Here is a tiny trained network, its code and every weight. The questions are about switching its units off for an input and a class, where a switched-off unit gives its printed mean instead of its output.

import numpy as np


def w(rows, s, z=0):
    codes = np.array(rows[::2]) - 128.0
    scale = np.full(codes.shape[1], s)
    scale[-1] = z or s
    return codes * scale


def norm(h):
    return h / np.sqrt((h * h).mean(-1, keepdims=True) + 1e-5)


def f(y):
    return y / 2 * (1 + np.tanh(0.7978845608 * (y + 0.044715 * y**3)))


def log_softmax(a):
    a = a - a.max(-1, keepdims=True)
    return a - np.log(np.exp(a).sum(-1, keepdims=True))


def net(x, mask):
    res = np.array(x, float).reshape(1, 8) / 4 @ E
    u = 0
    for l in range(4):
        y = f(norm(res) @ A[l][:, :-1].T + A[l][:, -1])
        res = res + np.where(mask[u : u + 4], y, B[l][:, -1]) @ B[l][:, :-1]
        u += 4
    return log_softmax(norm(res)[-1] @ U[:, :-1].T + U[:, -1])


A, B = {}, {}
E = w([
[113,124,32,154,100,148,153,105],'x0',
[126,120,120,150,142,145,108,117],'x1',
[167,148,105,167,120,126,99,205],'x2',
[126,129,139,147,154,144,115,125],'x3',
[97,49,86,49,178,147,121,231],'x4',
[210,152,129,148,160,167,220,106],'x5',
[40,98,150,193,98,215,255,162],'x6',
[41,240,116,89,215,179,157,106],'x7',
],0.007)
A[0] = w([
[139,208,104,205,36,140,67,83,7],'0.n1',
[131,161,253,119,145,130,86,179,148],'0.n2',
[74,133,169,125,11,219,151,140,105],'0.n3',
[2,101,101,196,112,58,75,132,7],'0.n4',
],0.0084,0.0015)
B[0] = w([
[7,66,139,121,166,85,120,118,243],'0.n1',
[68,103,49,170,14,105,183,108,220],'0.n2',
[108,186,207,246,147,118,69,156,252],'0.n3',
[69,123,45,92,90,211,144,159,208],'0.n4',
],0.012,0.0035)
A[1] = w([
[161,160,116,85,123,59,66,86,5],'1.n1',
[53,160,107,121,128,164,126,117,217],'1.n2',
[255,136,161,151,186,168,190,94,109],'1.n3',
[118,132,92,133,139,135,128,226,90],'1.n4',
],0.0082,0.0025)
B[1] = w([
[110,219,96,90,212,145,50,157,173],'1.n1',
[221,196,169,65,116,106,172,81,255],'1.n2',
[68,166,77,9,54,132,122,161,184],'1.n3',
[128,136,115,107,254,59,154,93,179],'1.n4',
],0.01,0.0048)
A[2] = w([
[93,210,39,123,87,182,166,125,80],'2.n1',
[162,62,126,57,216,150,143,179,230],'2.n2',
[102,122,93,178,98,187,65,106,244],'2.n3',
[131,202,155,196,85,2,180,116,229],'2.n4',
],0.0076,0.0011)
B[2] = w([
[155,122,75,97,106,122,167,112,219],'2.n1',
[87,49,193,106,111,116,111,58,184],'2.n2',
[253,125,107,81,126,126,93,125,154],'2.n3',
[71,62,119,82,143,102,124,86,255],'2.n4',
],0.014,0.0054)
A[3] = w([
[225,143,161,100,108,85,40,103,184],'3.n1',
[104,88,178,228,42,179,224,175,188],'3.n2',
[166,2,115,182,33,90,92,134,2],'3.n3',
[111,126,196,164,95,173,192,160,159],'3.n4',
],0.0075,0.0011)
B[3] = w([
[135,246,74,178,189,120,211,200,187],'3.n1',
[133,216,103,103,160,37,89,151,234],'3.n2',
[173,112,144,102,125,134,244,99,253],'3.n3',
[201,168,52,60,167,107,64,202,175],'3.n4',
],0.011,0.0043)
U = w([
[140,226,144,136,186,118,78,198,193],'0',
[122,121,126,97,140,100,156,95,252],'1',
[77,42,211,121,157,136,103,76,209],'2',
[117,117,71,120,110,99,183,96,14],'3',
[176,151,152,103,122,119,202,112,107],'4',
[130,144,88,86,2,189,134,168,89],'5',
[104,121,133,111,147,138,148,119,75],'6',
],0.0089,0.002)

Each question gives the input, the list of numbers given to net, and the class t.
The units are the neurons (one row each of A and B). Each row of codes is followed by its name. A weight is (code - 128) times the scale printed after its matrix; where a second scale follows, it is the last column's (A, B and U).
mask holds one flag per neuron, layer by layer. A switched-off neuron (its flag False) gives its mean, the last column of its row in B, instead of its output. The means were averaged over made-up inputs and are rounded, as every weight is.
A unit's drop is (log p(t) with every unit on - log p(t) with that unit switched off) / (log p(t) with every unit on - log p(t) with every unit switched off).
The circuit of an input: a set's keep is (log p(t) with only the set's units on - log p(t) with every unit switched off) / (log p(t) with every unit on - log p(t) with every unit switched off). Starting from the 12 units with the biggest drops (on a tie, the unit counted first), units are removed one at a time, each time the one whose removal leaves the highest keep (on an exact tie, the one counted first), for as long as the keep stays at least 0.8.
units of the circuit, in order: the units of the circuit, biggest drop first
most important unit: the unit with the biggest drop
k most important neurons: the k neurons with the biggest drops, biggest first
k most important neurons of layer l: the k neurons of layer l with the biggest drops, biggest first
input [-7,-5,-2,5,-4,-3,7,1], class 0: most important unit -> 0.n3
input [3,5,-3,0,-3,-7,-6,-1], class 5: 3 most important neurons -> (0.n4, 0.n3, 1.n4)
input [0,0,1,-4,6,-7,-8,-5], class 0: 2 most important neurons -> (1.n1, 3.n1)
input [8,4,4,1,-7,-5,8,-5], class 0: 2 most important neurons -> (0.n3, 3.n2)
input [5,-4,-2,-6,0,-6,-4,5], class 5: 3 most important neurons -> (0.n4, 2.n4, 0.n3)
input [7,-2,1,1,-4,8,8,4], class 0: units of the circuit, in order -> (0.n3, 3.n2)
input [6,-6,3,6,0,8,2,3], class 5: 2 most important neurons -> (1.n3, 0.n1)
input [6,-2,-1,-1,4,1,-8,-1], class 0: 3 most important neurons -> (1.n1, 3.n1, 2.n4)
input [7,0,4,8,-5,0,8,-7], class 0: 3 most important neurons -> (3.n2, 0.n3, 0.n2)
input [6,-1,-2,-1,-2,3,7,-4], class 0: units of the circuit, in order -> (3.n2, 0.n3)
input [-3,-4,-5,4,7,-1,1,6], class 2: units of the circuit, in order -> (2.n2, 3.n1)
input [0,4,-5,1,-7,1,8,4], class 0: units of the circuit, in order -> (0.n3, 3.n4)
input [-5,-3,5,7,7,7,2,-7], class 2: 2 most important neurons of layer 1 -> (1.n4, 1.n2)
input [4,-1,4,-6,-7,-5,8,1], class 0: units of the circuit, in order -> (0.n3)
input [2,5,6,6,-6,-8,2,1], class 5: 3 most important neurons -> (0.n4, 2.n4, 2.n3)
input [3,-4,1,6,7,-2,8,-6], class 0: units of the circuit, in order -> (0.n3, 3.n2)
input [-1,-3,-2,2,-5,-8,4,6], class 5: 2 most important neurons -> (0.n4, 2.n1)
input [7,6,2,8,2,-4,3,-8], class 4: 2 most important neurons of layer 2 -> (2.n3, 2.n4)
input [3,6,4,-7,-3,-3,2,-7], class 4: 3 most important neurons -> (3.n3, 2.n3, 0.n2)
input [-8,3,-5,6,3,5,1,-1], class 3: units of the circuit, in order -> (0.n2)
input [2,7,-2,-4,-3,-6,0,-3], class 5: 3 most important neurons -> (0.n4, 2.n4, 2.n2)
